Here is a tiny trained network, its code and every weight. The questions are about switching its units off for an input and a class, where a switched-off unit gives its printed mean instead of its output.

import numpy as np


def w(rows, s, z=0):
    codes = np.array(rows[::2]) - 128.0
    scale = np.full(codes.shape[1], s)
    scale[-1] = z or s
    return codes * scale


def f(y):
    return y / 2 * (1 + np.tanh(0.7978845608 * (y + 0.044715 * y**3)))


def log_softmax(a):
    a = a - a.max(-1, keepdims=True)
    return a - np.log(np.exp(a).sum(-1, keepdims=True))


def net(x, mask):
    res = np.array(x, float).reshape(1, 8) / 4 @ E
    y = f(res @ A[0][:, :-1].T + A[0][:, -1])
    res = res + np.where(mask, y, B[0][:, -1]) @ B[0][:, :-1]
    return log_softmax(res[-1] @ U[:, :-1].T + U[:, -1])


A, B = {}, {}
E = w([
[185,107,151,59,164,125,164,48,218,129],'x0',
[143,124,211,188,201,89,189,87,130,137],'x1',
[133,76,129,150,212,83,193,150,169,120],'x2',
[185,66,159,110,94,204,77,153,122,148],'x3',
[164,157,71,162,108,172,156,86,175,88],'x4',
[71,103,254,149,120,74,161,157,132,146],'x5',
[115,55,157,145,103,20,79,127,96,139],'x6',
[127,141,122,165,123,146,177,185,131,127],'x7',
],0.0087)
A[0] = w([
[114,61,198,144,83,93,79,198,16,156,253],'neuron 0',
[153,118,84,255,173,142,169,151,7,136,59],'neuron 1',
[195,69,221,124,158,153,157,120,212,147,139],'neuron 2',
[38,106,137,125,76,148,5,179,41,108,150],'neuron 3',
[128,163,151,194,166,116,122,166,105,104,51],'neuron 4',
[52,152,176,200,104,104,198,76,124,133,97],'neuron 5',
[125,140,180,90,188,54,95,23,104,159,130],'neuron 6',
[149,42,69,103,156,110,62,206,76,196,147],'neuron 7',
],0.0074,0.0064)
B[0] = w([
[123,156,135,210,66,121,201,127,105,82,247],'neuron 0',
[205,161,44,121,140,177,65,154,163,142,161],'neuron 1',
[63,70,160,185,203,122,197,91,187,12,200],'neuron 2',
[167,195,146,107,121,96,153,121,77,207,216],'neuron 3',
[124,172,51,77,154,87,71,128,155,173,136],'neuron 4',
[169,212,184,47,125,108,110,169,127,183,180],'neuron 5',
[8,3,115,218,144,136,228,65,189,126,189],'neuron 6',
[151,198,152,148,78,63,192,96,101,184,182],'neuron 7',
],0.0077,0.012)
U = w([
[119,29,196,190,218,84,225,99,190,78,198],'0',
[203,160,45,94,124,254,52,94,157,120,206],'1',
[142,48,205,108,168,111,19,175,107,133,2],'2',
[165,216,232,113,93,44,130,166,51,168,184],'3',
],0.0082,0.0044)

Each question gives the input, the list of numbers given to net, and the class t.
The units are the neurons (one row each of A and B). Each row of codes is followed by its name. A weight is (code - 128) times the scale printed after its matrix; where a second scale follows, it is the last column's (A, B and U).
mask holds one flag per neuron, in row order. A switched-off neuron (its flag False) gives its mean, the last column of its row in B, instead of its output. The means were averaged over made-up inputs and are rounded, as every weight is.
A unit's drop is (log p(t) with every unit on - log p(t) with that unit switched off) / (log p(t) with every unit on - log p(t) with every unit switched off).
unit that matters most: the unit with the biggest drop
top k neurons: the k neurons with the biggest drops, biggest first
drop of u: that unit's drop, to one decimal
input [5,-7,-2,6,-8,8,-6,-6], class 0: unit that matters most -> neuron 2
input [3,-4,-3,-6,-5,-1,-2,-8], class 0: top 2 neurons -> neuron 6; neuron 5
input [-2,-6,8,7,-5,4,0,3], class 3: top 3 neurons -> neuron 7; neuron 6; neuron 3
input [-4,1,5,-6,1,8,6,2], class 3: top 2 neurons -> neuron 5; neuron 2
input [-8,-1,-6,7,-4,-8,-7,2], class 3: top 2 neurons -> neuron 3; neuron 7
input [-7,2,-1,-1,6,-1,2,4], class 1: top 2 neurons -> neuron 1; neuron 7
input [3,5,-8,-1,-4,4,1,5], class 0: top 3 neurons -> neuron 6; neuron 3; neuron 7
input [-4,5,0,-8,-3,7,4,7], class 3: drop of neuron 5 -> 0.5
input [3,4,-4,7,-4,-2,7,0], class 0: drop of neuron 6 -> 0.2
input [-5,8,3,0,-6,-7,2,6], class 3: drop of neuron 2 -> 0.1
input [-4,-1,2,-6,-1,0,-6,-5], class 1: drop of neuron 3 -> 0.2
